Below are the code and all the weights of a small trained network. Each question names an input and a class and asks about switching units off, where a switched-off unit gives its printed mean instead of its output.

import numpy as np


def w(rows, s, z=0):
    codes = np.array(rows[::2]) - 128.0
    scale = np.full(codes.shape[1], s)
    scale[-1] = z or s
    return codes * scale


def f(y):
    return y / 2 * (1 + np.tanh(0.7978845608 * (y + 0.044715 * y**3)))


def log_softmax(a):
    a = a - a.max(-1, keepdims=True)
    return a - np.log(np.exp(a).sum(-1, keepdims=True))


def net(x, mask):
    res = np.array(x, float).reshape(1, 5) / 4 @ E
    y = f(res @ A[0][:, :-1].T + A[0][:, -1])
    res = res + np.where(mask, y, B[0][:, -1]) @ B[0][:, :-1]
    return log_softmax(res[-1] @ U[:, :-1].T + U[:, -1])


A, B = {}, {}
E = w([
[165,45,75,106,155,112],'x0',
[127,130,126,127,126,124],'x1',
[119,111,174,151,254,86],'x2',
[31,70,178,94,87,93],'x3',
[128,78,145,233,107,172],'x4',
],0.0069)
A[0] = w([
[113,181,147,60,238,58,91],'n1',
[119,91,173,241,192,122,75],'n2',
[134,162,135,67,162,95,100],'n3',
[118,165,140,151,120,97,7],'n4',
[130,136,133,119,135,119,4],'n5',
[217,187,141,184,242,134,70],'n6',
[111,84,144,250,163,142,86],'n7',
[30,75,199,128,184,79,89],'n8',
[56,87,173,117,136,74,117],'n9',
[84,102,161,119,134,114,79],'n10',
[113,155,115,75,165,121,105],'n11',
[170,20,98,116,211,96,80],'n12',
[72,250,214,183,176,128,80],'n13',
[193,180,109,177,156,87,86],'n14',
[118,157,120,74,164,115,112],'n15',
],0.013,0.0032)
B[0] = w([
[159,165,213,159,71,125,254],'n1',
[168,170,219,179,99,111,216],'n2',
[140,81,147,131,84,186,183],'n3',
[118,69,90,98,75,146,120],'n4',
[118,81,100,111,70,157,112],'n5',
[98,187,66,139,209,174,255],'n6',
[136,70,177,118,52,195,208],'n7',
[85,195,75,129,179,152,234],'n8',
[144,125,90,137,194,193,201],'n9',
[123,108,88,110,128,179,153],'n10',
[139,87,157,161,117,160,167],'n11',
[125,85,82,69,98,12,225],'n12',
[133,65,70,69,103,2,224],'n13',
[77,89,97,106,139,197,186],'n14',
[132,87,145,142,89,176,172],'n15',
],0.024,0.0073)
U = w([
[83,147,69,129,212,200,86],'0',
[175,92,254,157,79,166,76],'1',
[133,82,89,71,123,12,66],'2',
[135,222,144,147,102,123,255],'3',
],0.009,0.0065)

Each question gives the input, the list of numbers given to net, and the class t.
The units are the neurons (one row each of A and B). Each row of codes is followed by its name. A weight is (code - 128) times the scale printed after its matrix; where a second scale follows, it is the last column's (A, B and U).
mask holds one flag per neuron, in row order. A switched-off neuron (its flag False) gives its mean, the last column of its row in B, instead of its output. The means were averaged over made-up inputs and are rounded, as every weight is.
A unit's drop is (log p(t) with every unit on - log p(t) with that unit switched off) / (log p(t) with every unit on - log p(t) with every unit switched off).
The circuit of an input: a set's keep is (log p(t) with only the set's units on - log p(t) with every unit switched off) / (log p(t) with every unit on - log p(t) with every unit switched off). Starting from the 12 units with the biggest drops (on a tie, the unit counted first), units are removed one at a time, each time the one whose removal leaves the highest keep (on an exact tie, the one counted first), for as long as the keep stays at least 0.8.
units of the circuit, in order: the units of the circuit, biggest drop first
unit that matters most: the unit with the biggest drop
k most important neurons: the k neurons with the biggest drops, biggest first
drop of u: that unit's drop, to one decimal
input [-5,-5,-3,5,-7], class 1: units of the circuit, in order => [n6 n3]
input [5,-2,6,1,0], class 3: units of the circuit, in order => [n1 n8]
input [-8,-2,6,1,-4], class 2: units of the circuit, in order => [n13]
input [-6,2,2,-6,1], class 0: 4 most important neurons => [n6 n12 n14 n1]
input [3,0,8,-1,3], class 3: units of the circuit, in order => [n2 n6]
input [1,7,5,3,3], class 3: 3 most important neurons => [n8 n2 n6]
input [8,4,8,8,-4], class 0: 4 most important neurons => [n8 n9 n13 n10]
input [3,2,5,6,-7], class 1: 3 most important neurons => [n1 n6 n3]
input [6,-8,-1,-6,8], class 1: 4 most important neurons => [n7 n2 n8 n13]
input [1,-3,4,7,-7], class 0: 3 most important neurons => [n8 n9 n2]
input [4,-1,6,-1,0], class 3: units of the circuit, in order => [n2 n1 n6]
input [5,-6,3,6,-4], class 0: 2 most important neurons => [n8 n9]
input [-8,-7,-3,-4,7], class 2: 2 most important neurons => [n13 n1]
input [-4,0,1,5,-2], class 0: units of the circuit, in order => [n9]
input [3,5,-4,-4,6], class 1: 3 most important neurons => [n6 n8 n7]
input [7,4,-5,-6,-7], class 1: units of the circuit, in order => [n13 n8]
input [5,6,-6,7,2], class 0: 3 most important neurons => [n12 n13 n1]
input [0,-6,-7,-5,-7], class 1: 4 most important neurons => [n6 n8 n13 n12]
input [-3,6,-8,8,2], class 0: 3 most important neurons => [n1 n2 n13]
input [-6,3,-5,0,-3], class 2: unit that matters most => n1
input [-7,3,2,1,-1], class 2: drop of n13 => 0.8
input [5,-3,1,0,-4], class 2: drop of n12 => 4.2
input [8,1,-3,-4,-2], class 2: drop of n8 => 0.0
